Below are the code and all the weights of a small trained network. Each question names an input and a class and asks about switching units off, where a switched-off unit gives its printed mean instead of its output.

import numpy as np


def w(rows, s, z=0):
    codes = np.array(rows[::2]) - 128.0
    scale = np.full(codes.shape[1], s)
    scale[-1] = z or s
    return codes * scale


def norm(h):
    return h / np.sqrt((h * h).mean(-1, keepdims=True) + 1e-5)


def f(y):
    return np.maximum(y, 0)


def log_softmax(a):
    a = a - a.max(-1, keepdims=True)
    return a - np.log(np.exp(a).sum(-1, keepdims=True))


def net(x, mask):
    res = np.array(x, float).reshape(1, 3) / 4 @ E
    u = 0
    for l in range(4):
        y = f(norm(res) @ A[l][:, :-1].T + A[l][:, -1])
        res = res + np.where(mask[u : u + 3], y, B[l][:, -1]) @ B[l][:, :-1]
        u += 3
    return log_softmax(norm(res)[-1] @ U[:, :-1].T + U[:, -1])


A, B = {}, {}
E = w([
[30,105,144,82],'x0',
[155,193,138,168],'x1',
[60,7,98,253],'x2',
],0.0057)
A[0] = w([
[151,77,165,104,251],'0.n1',
[109,175,206,195,119],'0.n2',
[2,118,92,73,184],'0.n3',
],0.0056,0.0013)
B[0] = w([
[80,254,90,20,188],'0.n1',
[7,169,41,75,172],'0.n2',
[129,165,172,158,253],'0.n3',
],0.0099,0.0032)
A[1] = w([
[254,99,110,167,100],'1.n1',
[78,75,62,44,147],'1.n2',
[97,94,179,90,3],'1.n3',
],0.0071,0.0022)
B[1] = w([
[128,99,254,131,204],'1.n1',
[217,207,83,237,251],'1.n2',
[44,159,179,158,155],'1.n3',
],0.011,0.0024)
A[2] = w([
[145,137,250,184,73],'2.n1',
[141,218,95,162,164],'2.n2',
[88,13,107,187,7],'2.n3',
],0.011,0.0016)
B[2] = w([
[28,85,117,96,193],'2.n1',
[145,33,80,255,255],'2.n2',
[232,246,170,105,201],'2.n3',
],0.0089,0.0072)
A[3] = w([
[91,119,36,78,3],'3.n1',
[79,106,254,135,170],'3.n2',
[74,82,173,101,70],'3.n3',
],0.0083,0.0043)
B[3] = w([
[71,163,175,75,128],'3.n1',
[156,69,157,2,253],'3.n2',
[114,154,142,72,163],'3.n3',
],0.0081,0.0033)
U = w([
[196,230,143,116,135],'0',
[89,119,17,189,207],'1',
[89,93,213,30,133],'2',
[92,52,2,87,8],'3',
],0.011,0.0019)

Each question gives the input, the list of numbers given to net, and the class t.
The units are the neurons (one row each of A and B). Each row of codes is followed by its name. A weight is (code - 128) times the scale printed after its matrix; where a second scale follows, it is the last column's (A, B and U).
mask holds one flag per neuron, layer by layer. A switched-off neuron (its flag False) gives its mean, the last column of its row in B, instead of its output. The means were averaged over made-up inputs and are rounded, as every weight is.
A unit's drop is (log p(t) with every unit on - log p(t) with that unit switched off) / (log p(t) with every unit on - log p(t) with every unit switched off).
The circuit of an input: a set's keep is (log p(t) with only the set's units on - log p(t) with every unit switched off) / (log p(t) with every unit on - log p(t) with every unit switched off). Starting from all 12 units, units are removed one at a time, each time the one whose removal leaves the highest keep (on an exact tie, the one counted first), for as long as the keep stays at least 0.8.
units of the circuit, in order: the units of the circuit, biggest drop first
most important unit: the unit with the biggest drop
k most important neurons: the k neurons with the biggest drops, biggest first
top k neurons in layer l: the k neurons of layer l with the biggest drops, biggest first
input [-1,7,0], class 1: most important unit : 0.n2
input [3,-6,-2], class 1: 3 most important neurons : [1.n2 0.n1 1.n1]
input [-6,2,-5], class 2: 4 most important neurons : [1.n1 0.n1 1.n2 2.n1]
input [-2,7,-4], class 1: units of the circuit, in order : [2.n2 2.n3]
input [-8,-7,-5], class 2: 2 most important neurons : [0.n2 1.n1]
input [4,7,-5], class 1: units of the circuit, in order : [2.n3 2.n2]
input [-5,6,6], class 0: units of the circuit, in order : [2.n3 1.n2 2.n2 1.n1]
input [4,-8,-6], class 1: units of the circuit, in order : [1.n2 2.n2]
input [6,-7,-4], class 1: 3 most important neurons : [1.n2 1.n1 0.n1]
input [4,8,-4], class 1: units of the circuit, in order : [2.n3 2.n2]
input [5,4,2], class 2: 2 most important neurons : [0.n3 1.n2]
input [2,7,7], class 0: 2 most important neurons : [2.n3 0.n1]
input [5,6,6], class 0: units of the circuit, in order : [2.n3 2.n2]
input [4,-1,7], class 0: most important unit : 2.n3
input [8,0,2], class 2: units of the circuit, in order : [0.n3 3.n2]
input [6,7,-4], class 1: 2 most important neurons : [1.n1 2.n3]
input [8,-1,7], class 2: 3 most important neurons : [0.n3 2.n2 0.n2]
input [-8,7,1], class 2: units of the circuit, in order : [1.n1 2.n1 3.n2]
input [4,-7,1], class 1: 2 most important neurons : [1.n2 0.n1]
input [1,0,6], class 0: units of the circuit, in order : [2.n3]
input [2,-5,-1], class 1: 2 most important neurons : [0.n1 1.n1]
input [2,1,0], class 3: top 2 neurons in layer 1 : [1.n1 1.n2]
input [-8,-6,-2], class 2: 2 most important neurons : [1.n1 0.n2]
input [0,-2,-2], class 3: top 2 neurons in layer 2 : [2.n2 2.n3]
input [-2,-8,8], class 0: top 2 neurons in layer 2 : [2.n3 2.n2]
input [-2,6,7], class 0: 2 most important neurons : [2.n3 1.n2]
